Here is a tiny trained network, its code and every weight. The questions are about switching its units off for an input and a class, where a switched-off unit gives its printed mean instead of its output.

import numpy as np


def w(rows, s, z=0):
    codes = np.array(rows[::2]) - 128.0
    scale = np.full(codes.shape[1], s)
    scale[-1] = z or s
    return codes * scale


def norm(h):
    return h / np.sqrt((h * h).mean(-1, keepdims=True) + 1e-5)


def f(y):
    return np.maximum(y, 0)


def log_softmax(a):
    a = a - a.max(-1, keepdims=True)
    return a - np.log(np.exp(a).sum(-1, keepdims=True))


def net(x, mask):
    res = np.array(x, float).reshape(1, 5) / 4 @ E
    u = 0
    for l in range(2):
        y = f(norm(res) @ A[l][:, :-1].T + A[l][:, -1])
        res = res + np.where(mask[u : u + 10], y, B[l][:, -1]) @ B[l][:, :-1]
        u += 10
    return log_softmax(norm(res)[-1] @ U[:, :-1].T + U[:, -1])


A, B = {}, {}
E = w([
[135,143,62,185,115],'x0',
[137,104,178,223,188],'x1',
[167,129,100,104,192],'x2',
[147,1,116,122,115],'x3',
[205,139,153,139,81],'x4',
],0.0063)
A[0] = w([
[159,148,170,162,199,124],'L0N1',
[168,124,238,60,127,40],'L0N2',
[176,143,44,198,80,119],'L0N3',
[221,146,94,94,194,2],'L0N4',
[135,171,114,80,134,105],'L0N5',
[252,150,152,144,69,40],'L0N6',
[90,131,160,156,26,87],'L0N7',
[128,86,77,102,87,154],'L0N8',
[30,115,60,119,186,34],'L0N9',
[95,129,177,177,88,134],'L0N10',
],0.014,0.0048)
B[0] = w([
[119,110,72,185,114,233],'L0N1',
[76,183,207,133,187,205],'L0N2',
[90,167,250,95,195,253],'L0N3',
[148,88,66,21,192,186],'L0N4',
[138,136,103,177,94,186],'L0N5',
[16,43,96,134,51,235],'L0N6',
[153,103,62,41,200,220],'L0N7',
[195,156,162,148,117,243],'L0N8',
[67,69,178,75,92,234],'L0N9',
[138,119,55,139,166,215],'L0N10',
],0.011,0.0055)
A[1] = w([
[131,113,201,96,188,157],'L1N1',
[1,213,39,133,129,146],'L1N2',
[143,131,135,158,81,3],'L1N3',
[191,182,136,98,96,20],'L1N4',
[171,20,170,156,148,144],'L1N5',
[134,184,121,18,27,199],'L1N6',
[186,154,96,120,44,31],'L1N7',
[141,190,163,70,113,23],'L1N8',
[137,217,94,176,96,55],'L1N9',
[190,135,162,162,122,15],'L1N10',
],0.0097,0.0023)
B[1] = w([
[137,183,123,159,131,238],'L1N1',
[222,119,177,69,60,254],'L1N2',
[125,113,133,111,161,128],'L1N3',
[75,101,105,165,98,139],'L1N4',
[184,238,108,96,47,225],'L1N5',
[102,104,72,255,170,234],'L1N6',
[150,104,119,170,107,135],'L1N7',
[115,115,112,205,170,165],'L1N8',
[219,116,158,126,87,141],'L1N9',
[164,88,113,112,88,130],'L1N10',
],0.0077,0.0064)
U = w([
[50,71,153,106,54,250],'0',
[90,195,206,140,177,173],'1',
[162,120,52,61,174,71],'2',
[141,123,79,251,94,1],'3',
[229,165,158,119,37,123],'4',
],0.016,0.00083)

Each question gives the input, the list of numbers given to net, and the class t.
The units are the neurons (one row each of A and B). Each row of codes is followed by its name. A weight is (code - 128) times the scale printed after its matrix; where a second scale follows, it is the last column's (A, B and U).
mask holds one flag per neuron, layer by layer. A switched-off neuron (its flag False) gives its mean, the last column of its row in B, instead of its output. The means were averaged over made-up inputs and are rounded, as every weight is.
A unit's drop is (log p(t) with every unit on - log p(t) with that unit switched off) / (log p(t) with every unit on - log p(t) with every unit switched off).
The circuit of an input: a set's keep is (log p(t) with only the set's units on - log p(t) with every unit switched off) / (log p(t) with every unit on - log p(t) with every unit switched off). Starting from the 12 units with the biggest drops (on a tie, the unit counted first), units are removed one at a time, each time the one whose removal leaves the highest keep (on an exact tie, the one counted first), for as long as the keep stays at least 0.8.
circuit, biggest first: the units of the circuit, biggest drop first
unit that matters most: the unit with the biggest drop
top k neurons: the k neurons with the biggest drops, biggest first
top k neurons in layer l: the k neurons of layer l with the biggest drops, biggest first
input [4,-4,-3,8,-6], class 4: unit that matters most -> L0N8
input [-5,6,4,-2,-4], class 3: top 3 neurons -> L0N1; L0N3; L0N6
input [-4,-6,-5,5,3], class 3: top 3 neurons -> L1N6; L0N3; L0N8
input [6,5,-7,-4,-2], class 2: top 3 neurons in layer 0 -> L0N10; L0N7; L0N2
input [-8,-8,-2,6,6], class 1: top 2 neurons in layer 0 -> L0N2; L0N1
input [-7,-7,-1,5,1], class 1: top 2 neurons -> L0N2; L0N1
input [4,5,-5,-7,-5], class 4: top 2 neurons -> L1N2; L0N6
input [5,5,5,5,-3], class 1: top 2 neurons -> L0N6; L1N2
input [-6,2,7,-8,-8], class 0: top 2 neurons -> L0N9; L0N8
input [-3,3,-3,7,-4], class 4: circuit, biggest first -> L1N5; L0N6
input [2,5,-4,6,4], class 4: top 3 neurons -> L1N5; L1N6; L0N9
input [-1,6,-6,-8,2], class 4: top 2 neurons in layer 1 -> L1N2; L1N6
input [2,-4,-1,-8,-5], class 4: top 2 neurons in layer 0 -> L0N6; L0N3
input [4,5,-1,-8,6], class 4: unit that matters most -> L1N2
input [6,-5,-4,6,-5], class 1: top 2 neurons -> L0N3; L0N6
input [8,-1,7,-8,-8], class 0: top 2 neurons in layer 1 -> L1N5; L1N2
input [-1,2,-5,-7,7], class 0: top 2 neurons in layer 0 -> L0N6; L0N8
input [-5,-3,5,3,7], class 0: top 2 neurons -> L0N6; L0N3
input [4,-8,-6,3,-2], class 3: top 2 neurons -> L1N6; L0N8
input [-4,-6,6,2,-8], class 0: unit that matters most -> L0N9
input [7,-8,6,-4,3], class 3: top 3 neurons in layer 1 -> L1N6; L1N8; L1N4
input [0,8,-3,-7,8], class 0: top 2 neurons in layer 0 -> L0N6; L0N8
input [-3,-6,-4,-8,-1], class 4: top 3 neurons -> L1N2; L0N9; L1N9
input [5,-2,-6,-3,3], class 2: top 3 neurons -> L0N7; L0N10; L0N2
input [-1,5,1,2,5], class 0: top 3 neurons -> L0N6; L1N6; L0N8
